[ 103   14  109 -170   71 -140  210   46 -107  -68   64   15  -39  -62
  -75   41  107 -167 -103  147   93   -2   10  115 -169   86   90  273
 -118  128 -219  -14   27  129   20   19   92  104  -49  150 -108 -106
   49  116] | <19>
[ 128  -87   54 -139   76   -6  142   49   64 -150  -36  173    7 -183
 -182  120  123 -306 -130  185   -4 -127  -22 -121 -113 -121 -250   43
  -19 -159  -59   22  -30   85 -269   -5  -32  -49   -3  -39  -63   35
 -170   40] | <15>
[  15   92  -95  108  136 -266 -254  -64 -526  181  238  124  243  -52
  310  296    7    5 -122 -323  232  276   61  227  206   78  117  545
  141  -73  118 -130 -223 -120  116  247 -223  195  -54  367  139  112
  198  -48] | <12>
[   9   44 -165 -344    8  220  283  363 -381 -351   97  258 -134  234
  193  262   33 -171 -249 -202  -53  -72   83   -2  -51 -211 -225  142
  -54  -95 -167  360  239   33 -428   90  114 -151 -387  -88  -63  163
 -305 -323] | <20>
[ 218  285  181   -7  299 -381  142   72  145  187 -135  -13  251   36
 -181    5  131  -77   -8  154  167 -133   80   41 -168  227  211   48
   -2  203   21 -219 -153  228  222  247  -57  256   -9   44   62 -147
  -31  -26] | <14>
[  40  233 -292  -30  -17   80 -215 -178 -116 -278  -37   57  243    3
  -66  277  328   38 -221 -178   45   14  -41   39  219  -68 -324  226
  -50 -359 -285   31  -90  -63   22   67 -330 -201  311  199   19  344
  -77  151] | <19>
[ 155  344  115   20  239 -302  197  333  -76  152 -126  -95  313  194
   46  -42  132   34  -35  177  316 -172  -11  161  -83  320  233  187
   50  412  -56  -43  -85  335  439  345   23  338 -114  156   75 -209
   72   -9] | <12>
[ 163  312   69   24  119 -178  273  533 -184  144 -204 -198  337  214
  223  -90  117  -60 -226  162  429 -183  -41  242  -50  297  176  242
  155  510  -88   29 -119  362  527  366  106  275 -131  120   47 -257
  205  -27] | <20>
[  40 -141   88  -47   60   72 -347 -305  -15  337  397  371   77 -385
  187   96    4 -373 -185  320   13  -79 -199   34  -74  235  180  357
 -162   79   54 -290  -96  276  160   18   60  799 -130  186   68   87
  108  126] | <19>
[ -52 -144    6 -318  102  -17  248  244 -250   43   60  323  -87   45
  140  209  -79  -97  -28   51  -70 -152   52 -198 -219 -279   18  -60
   64   27 -174  387  177  -44 -512 -215  175   12 -114 -132  -18  101
  -91 -185] | <12>
[ 149 -124 -332  -57  -26  199  129  -19 -327 -379  182  551 -257   62
   87  455  -30 -332 -185   -1  -38 -158  254 -244   27  -57 -440   33
   10 -162   27  499  432   88 -448  209  -55  -29 -473  -20 -111  128
 -497 -383] | <7>
[ 211  328  216  -48  331 -416  297  248  117  103 -214 -205  256  118
 -259 -109  194  -36   30   86  211  -70   30  154 -115  210  248  109
   -9  251  -18 -207 -203  226  330  323  -26  100   24   82   79 -238
   -4  -10] | <14>
[  71  -27   79    4  265  -87 -178 -157  125   23   14  109  302 -320
 -259  247  228  -19   62  188   79  -62 -189 -142   36   24 -259   85
   83 -371  169  -87 -184   69 -122  117 -232  141  167  150  102  131
 -274  204] | <7>
[  83  324 -245 -212 -143   18  -79 -334 -503  -41  131  -59   53  126
  366  571  118  187 -568 -441  206  279  335  316 -147  237  141  440
   23  -99 -362  101  140 -151   -8   -8  -30   16    2  214 -226  216
   76  -23] | <15>
[  54  187 -100   -9  178  -80  -35 -184  -56  -14  -24 -153  136   43
 -224  285  241  227  -33  -94  242  140   26   40   84  227    9  183
   54 -240  -56  136   63   23  232  144  -44    8  293  261   -7   78
 -196  129] | <7>
[ 199 -387  362 -137  379 -112  240  158  150  448  -17  -17   11 -473
 -188  -35  -73 -633 -131  101  106   52  -79  -73 -192  -64  155  -23
  216  -50  552 -222 -303   97 -132  170  278  184  -91 -198  138 -260
 -131 -229] | <12>
[ -86  -38  -64 -441  180   48  318  290 -369 -155  150  251 -105  181
   92  218   32   23   65 -125 -175  -76  -16  -54 -101 -244   54   53
  -69    9 -205  442  218  -30 -481   -8   94  -48 -292  -41   63  116
 -280 -284] | <7>
[  86   10   47   13   49  -21 -315 -285  -39  199  366  404  108 -257
  179  105   44 -298 -142  360   34 -152 -127   54  -77  311  128  378
 -218  175  -44 -275  -30  337  215  104  -41  786 -212  248   29   62
   92  144] | <19>
[  56  -54   64   71   40  129 -351 -242   31  110  317  229   80 -311
   28  191   77 -250 -215  258  203   32 -169   33   33  306 -109  432
  -87 -217  176 -272  -44  280  212  119   56  611  -56  265  -31  112
  -85  236] | <14>
[ 112  291 -432  122   31   -6 -302 -132 -189 -251 -156  394  411   70
  109  553  217   65 -224 -210   35 -206  172 -252  206 -204 -609  -73
  213 -441  -87  216  -51 -141 -353  142 -574 -258  138   10   77  475
 -263 -129] | <12>
[-260 -107 -138 -278  159 -164  284  324 -326  227  173  257 -282  396
   17 -227 -108   26  373  -76 -174  -20  -62  -85  145 -300  612   49
 -178  376 -449  488  218  -60   83 -248  289   94  207   75  236   54
  268 -243] | <17>
[  92  -66  130  -84  152 -120  119  119   55  -44    1  197   33 -137
 -167   83   62 -233  -12  218   55 -115  -29 -131 -114  -78 -155   73
   -1 -109   21  -22  -38  111 -208    9   14   73  -22    9  -26   -1
 -132   51] | <14>
[  71  132   69  -30  160  -95  -59   -2   59  -51  -69 -108  247 -124
 -219  130  244   -8 -102   -4  185   78 -111   60   55   37 -153  235
   34 -302    5 -172 -213   39   80  103 -112  -30  258  168   20   96
  -83  222] | <14>
[ -44  -45  -79 -341    9   37  229  240 -295 -123   88  335  -98  115
  169  173  -13 -135 -100  -15 -138 -142   45  -91 -136 -287  -27   57
  -56   42 -310  320  154  -29 -459 -158   70  -37 -168  -87  -25  153
  -53 -182] | <17>
[ 103   33  121  -25  110 -224  135   26  -12   36  -18  -32   39  -74
 -166   44  101  -92  -40  174  205   23   16   47  -92  125   70  228
   -2   39 -100  -44  -38  112  130   30   53  108  126  176  -73 -108
   63  171] | <17>
[  64  -83  119 -170  216 -180  252   68 -101   28   45   86  -65  -48
 -153  174   29  -50   64  107   85    0   60  -81 -181   11   69   72
   36  -18  -12  187  117   42 -197    4  128   56  -51   62  -50  -85
 -174  -26] | <7>
[-137 -202   10 -238  101 -171  302  174 -196  235  158  222 -312  159
  -35 -151 -118 -100  234  150  -69  -38  -10 -101  -67 -147  506   64
 -137  353 -370  376  234   24   30 -291  353  188  155   69   55  -70
  242  -83] | <15>
[ 142   49  158   51  186 -262   -1  -19   51  -26    6  145  151 -164
 -186  171  101 -105    3  225  181  -55   25  -76 -112   93 -169  174
   32 -143   80 -140  -82  123  -84   96  -98  147    5  150  -59  -21
 -117  171] | <20>
[  31  177  -46  -43  422 -246 -115 -232   22  233 -117 -328  321  -69
 -386  199  298  216   76 -454  126  339  -49   91  244    7  200  105
  146 -432  160 -113 -329 -227  224  213 -207 -215  568  188  271  144
 -145   -7] | <7>
[  85   57   38   27  161  -17 -220  -58   88  -60  -28  112  329 -262
 -141  246  216 -109 -136   70  131  -40 -140  -86   61  -42 -388  158
   90 -441  145 -194 -247   47 -132  110 -231   42  160   99   51  212
 -195  188] | <20>
[  99  -55  197  -34  238 -225   78   20  108   33   -2  135   81 -188
 -260  119   81 -127   80  249  113  -71  -28 -145 -141    8 -105   65
   31 -150   92  -60  -54  102 -154   20    2  119   56   74  -24  -36
 -160  132] | <12>
[ -26  257 -356 -117  -41  178  -17   13 -184 -214 -124  -72   88  261
  -27  295  241  168 -270 -334  144   82   69    8  197  -80 -188  109
   56 -335 -312  319  111 -107   64  -11  -43 -316  378   84  -25  325
 -123  -17] | <14>
[  67  174  -79   65   93 -147 -173  -45 -254  -97   90  -92  285  -94
    5   79  262  -70 -133 -167  184  189 -131  305  270   95  -48  553
  -49 -105  -84 -249 -304   19  322  295 -286   24  131  398  109   76
  158  189] | <19>
[ -59  261 -406 -169 -116  191  -28  -59 -312 -241    4    5   15  299
   91  290  226  185 -267 -305   75   75   74   87  177  -28  -68  217
  -63 -178 -482  365  198  -81   97  -49  -44 -196  281  166  -52  325
  -27   -5] | <15>
[   2  262 -254  -10   38   73 -177  -29  -81 -199 -102   22  266  102
  -74  282  279  138 -178 -191  134   12  -33  -29  220  -72 -318  146
   54 -407 -178   99  -64  -56   27   60 -231 -193  347  140   39  344
 -135  105] | <14>
[  39  220   41  103  167 -154 -354 -173  -26   91  299  363  231  -53
   54  158  101   -7   43  250  112 -109 -108   28   42  318   29  380
 -182    0   30 -271  -41  303  235  210 -163  680 -149  329   81  137
  -53  168] | <20>
[ 185  410   50   77  162 -335  151  303  -93   67 -163  -62  360  209
   71  -38  166   18  -83  173  308 -197   25  183  -33  299  150  227
   36  420 -145  -90 -132  316  450  356 -116  277  -86  185   59 -172
  149   28] | <14>
[ -20  285 -321  -71    1  130 -160  -34 -123 -197 -104   37  237  167
  -15  306  273  161 -222 -253   89    0   -6  -27  214 -102 -271  108
   42 -376 -260  180  -13  -82    2   20 -210 -215  349   98   40  389
 -130   39] | <14>
[-131 -159   11 -214  135 -210  262  205 -222  205  173  326 -277  194
    2  -76 -152  -81  249  110  -80  -61   43 -152  -76 -185  419   43
 -110  283 -291  354  235    3 -103 -255  293  188   55   39   64  -15
  163 -145] | <14>
[  35  197  -55  -97    1  -69    0  -12 -414   78  113 -111   82  100
  268  330   54  123 -343 -239  337  243  146  271  -67  239  166  459
   91  -12 -130   52   51  -13  167   78  119  142   -6  255 -121   44
  113   41] | <20>
[ 162   23   70 -132   72 -139  255   -5    5 -137  -50  -22  -66  -63
 -222   71  145 -194 -121  136  104  -18   84   34 -169   63  -19  149
  -83   28 -201   28   57  103  -10   20   69  -59   53   89 -149 -107
  -48  100] | <19>
[  61    9 -153 -234  -17  123  223  258 -234 -312   43  420 -110  146
  123  247    8 -246 -188   16  -85 -225  125 -162 -100 -230 -304   11
  -42  -56 -189  330  231   67 -483    8   12  -86 -319 -127  -82  161
 -262 -258] | <14>
[ 112  -33  167  -28  238 -206  123   19   -6   87   -9  -62  108 -167
 -204  142  113  -47   19  161  231   38  -31   -1 -100  151   11  169
   98  -71  111   -2  -53  108   45  127   48  128   63  164  -19 -126
 -122  129] | <7>
[ 118  163 -602  262 -175  163 -210 -128 -278 -416   48  594  -56  261
  127  455   57 -159 -239  -58  115 -208  308 -293  308  -20 -602   57
   40 -253 -158  455  383   64  -85  174 -282  -87  -63  115  -89  359
 -272 -214] | <20>
[ 141  303    3  173  159 -282    8  218 -145   94   12  109  264  170
  110  -10   89  -47  -18  202  307 -163    5  125   65  334  122  302
    0  362  -27  -77  -51  346  479  378  -82  437 -162  265   85 -129
  111    8] | <20>
[   8  216 -183  -59  109  -33  -43 -104 -232  -54  -15 -129  163  116
  -43  350  220  274 -119 -228  233  160   51   86  107  137  -22  229
   96 -238 -139  219   64  -60  137  108  -72  -77  253  248   -8  158
 -132   73] | <7>
[ -71  244 -370 -224 -112  227  -13  -36 -307 -237    8  -24   22  269
  104  296  231  184 -298 -309   66   83   40  105  141  -43  -68  226
  -61 -201 -476  348  179  -85   53  -71  -12 -195  265  142  -59  328
  -40    8] | <15>

[-351  395 -300   83  -42   24 -110   54 -203   79  -33  269 -350  -11
  709  250  128   27  -61 -435  212 -228  220  -69  186 -235  -95 -198
  125  229   68  470 -319   60 -393  -55 -508 -192 -483  -26 -195  258
   41 -153] | [18]
[-436  454 -201  532   17   34 -352   -2 -300   84   -2 -157   -2  -66
  223  502  204  -77   75 -375  -56  -87   20  119   44 -308 -166  125
  194 -361  265  194 -156 -279   -9 -207   -1 -320 -446    0  -74  199
  238  135] | [18]
[ -25  266 -438  247 -282  161 -254 -297   50  228 -149  288 -263 -143
  314  156  327   51   32 -232  191  273  243   86    7 -267  -75  -47
  258   -8  288  395 -269   45 -124 -179 -169  -11 -509   53   66  417
 -163  229] | [18]
[ 101 -161  313 -297 -383 -240  166    6  249  -43  155  -20  226  112
 -167 -318 -127   34 -171  410  148  149  128  176  139  120   94   66
  -50   -9  -12 -113  319  197  188 -204  -95   29  234   53  -44 -145
  -65 -407] | [15]
[  41  -23   25   -9 -344    8 -168 -115  329  107   64  -73   43  -25
 -263 -147  111  151 -136  343  152  368  216  307  -75   63 -222  178
  115 -334  168  -62  296  115  279 -194  105 -222 -161   28   26  -30
   23   95] | [9]
[  98   13 -112   91   17   -9 -302  -89   99  -41  -14   12 -150 -148
 -345  125   20  107  -17  310  -69   48 -232  198  106   99 -292   69
  312 -304   76   29  -55 -164  162  225  185 -188   21  -24   40   18
  362  372] | [22]
[ -50  227   35  125   85 -144   45  106 -178  -27  -10 -130   64    4
  148  115 -166 -126  127 -247 -181 -294 -115  -82  206 -188  -97 -105
   37   63  -99  176 -158 -242 -223   19   25  -18   -9  158    1   70
  270 -109] | [18]
[  53  -62   47   -5  -60  -75   36   20    3  -16 -113  -76   47  111
  -18  -53  -35   25  -12  -75  -62   26   51  -40   85   62   79  -59
   74  -80  -26   36   28  -31   87  -62   42    6   16   -7  112  -44
   65  -86] | [11]
[ -10 -120  102  -80   55  -53   38   -6   61  -23 -144 -125  122  192
  -77   -4   -7  134 -124   56  -47   94  145   24  -37  146   64  -53
   28 -270  -10 -136  157  -90  174  -63   39  -90   21  -95   71 -134
  126  -68] | [22]
[  39 -223 -217 -114   81  -47 -139  -65  160    0 -153  165 -203  115
 -155  -47   67  159 -135  297   13  225  -38   26  -14  229   76 -141
  225 -105   83   65  -75   54  209  224 -122  -82  -11 -164  250  -53
  -15  180] | [9]
[ -39  185 -310  124  116  229 -229  -67   98 -116 -205  187 -157 -120
   41  384  105  255   -7 -211  -25   25  -61  -80  -42   69 -119 -351
  206 -175  221  -59 -224 -241 -159  152  -50 -225 -424 -124  218  161
  195  412] | [9]
[-270  345 -350  618 -115  201 -436   53  -45  115  104  -73  -16 -233
    2  522  217  -40  239 -255 -119  -12 -232  197   29 -255  -34   87
  178  -90  214  241 -334 -212 -104   68   35 -181 -553  238  247  247
   74  292] | [21]
[ 126  -18   81  -82 -173  -61  -42  -66  166  -27 -124  -50   28   76
 -133 -109   27  149 -142  133   72  233  168   80   29   79 -110  -23
  106 -273   91 -114  219    4  180 -188   98 -117  -40  -54    1  -37
   85   25] | [11]
[ 217 -113    5 -204   35 -173  108   51  295 -106   19   37  103   23
 -305 -184 -265   29   29  334 -151   51 -240  -54   56  105  -16 -300
   12  139  -23  -80  -29  -91  -64  241    5   33  147  123  363  -61
   46   48] | [11]
[  12  -79  106  -36  -91  -22   38   24   46  -17  -81  -84  102  116
   -2    5    6   91  -64  -46  -13   27  120   36   59   97  113  -14
   27 -132  -37  -42   95  -28   96  -95   16  -23  -11   -7   39  -80
   85 -150] | [15]
[  26  -21   60   59 -139  -26  -76    9   28   -6  -37  -76   45   30
  -71   51   38   60  -29   14  -13   34   21  110  114   47   37   70
  106 -156   -5   19   48  -41  119  -66   68  -40  -18   34   10  -30
  126  -56] | [15]
[   3   54   -6   51 -124  -92  -34   83   68   52  -36  -99    4   79
   21  -68   -2   -2   -7  -43  -24   75   72   39   90  -64  -24   -8
   54  -31    3  113   42   -3   21 -113   30  -75 -113  120   75  -11
   33  -85] | [18]
[   9  255   -1  -66 -339   15  117  121  299  -85  162  108  152 -138
  126  -23 -153   34   74 -164   61  -48   18  -53   94 -115  -46 -323
 -110  298  118   -9  -27   10 -380 -129 -165  -74 -320  246  204  122
  -72 -165] | [18]
[ 267   -4   12  -98 -175   66  -80 -129  304  -64 -193   20   -7  -19
 -221  -67   45  257 -124  128   67  302  143   64  -22  122 -191 -129
  135 -298  132 -205  194  -59  111 -124  186 -123 -131  -41   81   18
  122  229] | [9]
[ -13  -85   50   52   90  -80  113  -51 -158   38  -91 -112  132  107
   40   35  -92  -78   90 -155 -181 -163   -6  -66   72   18  142  -29
   53  -43 -122  132 -113 -149   26   58   25  118  130    7  131  -11
  147 -127] | [9]
[  18   -4   40   55  -76  -46  -53   75   31   -4  -95  -94   43  111
   -7   56   42   78  -51  -19  -23   70   40   61   99   11   97   -9
   51 -100  -27    4   39  -47   68  -70   19  -30  -73   63   42  -36
   58  -94] | [21]
[-417  186 -209  297  -80  -14 -230  299 -158  156  253  -36 -204  -33
  311  228   67 -113  104 -163    5 -298 -122  165  216 -154   39  146
   76  281 -122  530 -307  109 -172  197 -319 -177 -331  227    4   40
   51 -210] | [21]
[ -81   -2  250 -290   34 -360  222  186  274 -118  202 -156  358  188
 -222 -223 -356  -15 -120  468  -73   24  -69   34   -9   26  -61 -231
 -196   25   14 -251  263  -74  -22    4 -147 -165  157  105  175 -205
   39 -294] | [11]
[  27   40   46   52   -6 -127   23   70    3   16 -125 -163   92  147
    5  -34  -35   -8   -5  -90 -103   62   63  -26   69  -66   26  -60
   27 -105  -10   22   56 -116   36 -135   90  -34  -38   84   92  -31
   75  -88] | [18]
[  62  -38   60   17  -25 -109   34   23   -2  -24 -123 -112   88  123
  -56  -42  -52    6   -3  -54  -99   44   22  -42   79   27   66  -68
   65 -112  -10    0   40  -87   93  -77   82    6   34   11  125  -42
   78  -68] | [11]
[  66 -128   88  -34  -21  -57   36  -46   45   45 -152 -119  105  175
  -54  -40   32   86  -80   45  -42  126  153   60    8   73  107   21
   41 -202  -52  -35  113  -61  163  -89   69   22   46   -5   51  -75
   70  -96] | [15]
[ 108  -19   95   20 -125  -52  -45   48   60  -53 -117  -90   62   88
  -80   27   26  101  -64   12  -12   99   27   60  128   44   73  -12
   71 -147  -11  -69   92  -56  104 -110   89  -13  -16   45   19  -43
   88  -72] | [21]
[-106   66   59  -14 -449   10   41  143  152    4  291   77   77 -120
  128  -31  -62  -27   60  -70  119 -151    8  120  198   -4  108   11
  -37  302  -24  189  -42  202 -160  -54 -227  -18 -164  211   63   24
  -67 -347] | [15]
[  42   35   98   70  -50  -81  -13  113   22  -28 -103 -166  125  137
  -28   58   -9   58  -29  -36  -68   60   14   36  103  -37   96  -42
   -4  -95  -48  -55   67 -104   32 -100   60  -11  -58  112   54  -42
   65 -124] | [21]
[  69 -110  120  -23    1  -83   58   -5   23   -2 -102 -169  134  129
 -125  -67  -72   35  -15   16 -113   24   55    9   31   93   28   -5
   46 -185  -69  -42  103  -94  147  -37  131   -6   96   -4  105 -101
  149  -65] | [9]
[ 303  -98  -88 -278 -125  -78  -82  -21  449  -12 -264  111 -193  163
 -171 -287   81  304 -277  365  161  527  214   54  -24  126 -138 -218
  120 -153  121 -133  242  110  141 -103   26 -151 -140  -23  108  -51
  -85  165] | [18]
[  34  119 -214  114 -339  -78 -371 -199  116   61    0  191 -263 -136
 -135   -5  218   51 -117  307  207  333   10  258  149  -63 -223  154
  377 -251  317  194    2  110  250 -138  -15 -174 -141  -64  -68  176
   19  237] | [18]
[ 111 -109 -210  -73   -6   79 -255  180  420   61 -226    0 -272  189
 -132  -64  198  370 -236  277  103  461  144  145  -81  157  -50 -130
   88 -126   14  -53  136  112  123   90  -15 -263 -380   65  182 -122
  -77  215] | [21]
[-355   21  -39  -10  197 -129  110  216    4  105  273 -116  130   84
  126   48 -232 -118   95   71 -166 -342 -110   49   -6  -45   21  -91
 -131  263 -190  250 -174  -70 -231  329 -304 -121  -58  194  209  -97
  114 -262] | [22]
[ -45  -39   76   79  -96  -25   50  -49 -100   85  -70 -140  105   97
   84   -5   13  -25   28 -187  -52  -47  167   24   52    4   81   85
   54 -130  -64  127   24  -31   97 -128   41   30   -8    7   27  -12
   95 -161] | [9]
[-197  226 -131  255 -241   95 -266  151  136  145  121 -102  -68  -56
   88  163  165   84   -3  -40   92   90   91  260   39 -149 -131  129
   45  -42   55  184    0   52  -58  -78  -68 -256 -471  230    4   64
   23   -2] | [21]
[  83  -69  104   75   65 -111  -14   84  -49  -34 -173 -202  113  180
 -110   57  -15   39  -19   -8 -154   40  -47   10  109   29  141   -8
   51 -173  -93  -55   42 -163  135  -27  145   36   81   54   81  -91
  134  -75] | [21]
[ 110  -20  125  -40  -96  -61   52   97   87  -61  -97  -95  112  111
  -30   -7  -46   92  -43  -28  -40   35   32    7  119   36  103  -92
  -11  -33  -72  -76   78  -62    0  -78   44   19  -13   96   58  -59
   68 -152] | [21]
[  50    7   59   26   95 -171   53   90  -33  -22 -169 -174   98  190
  -18  -28  -76  -17   -5  -80 -161   27    3  -80   85  -43   60 -110
   29 -104  -42   -5   32 -173   38  -81  105   -8   41   63  116  -62
  110  -85] | [18]
[ 195    2  -16 -202 -344   35 -161  112  495   31  -41   61 -205   41
 -100 -213  119  337 -261  348  277  400  240  243   47   98 -216  -37
   52  -52   22  -56  282  241   47 -103  -38 -242 -304  133  -55  -63
  -46   31] | [21]
[-116 -255  161 -155  145 -271  188  223   70   -6  -87 -255  235  434
  -80 -207 -135    4 -129  146 -139  126  101  -73  -59  148  301 -119
 -130  -71  -89 -119  212   10  227  -53  -81  -51  127  -26  265 -306
 -101 -341] | [11]
[ -70  -53   27   16  -53   -2   -6    1    8    0  -33  -46   70   66
   10   66    8   59  -24  -55  -30  -28   64   41   42   89   88  -13
   64 -118   -4   27    8  -44   75  -15  -31  -53  -44  -30   80  -46
  103  -90] | [22]
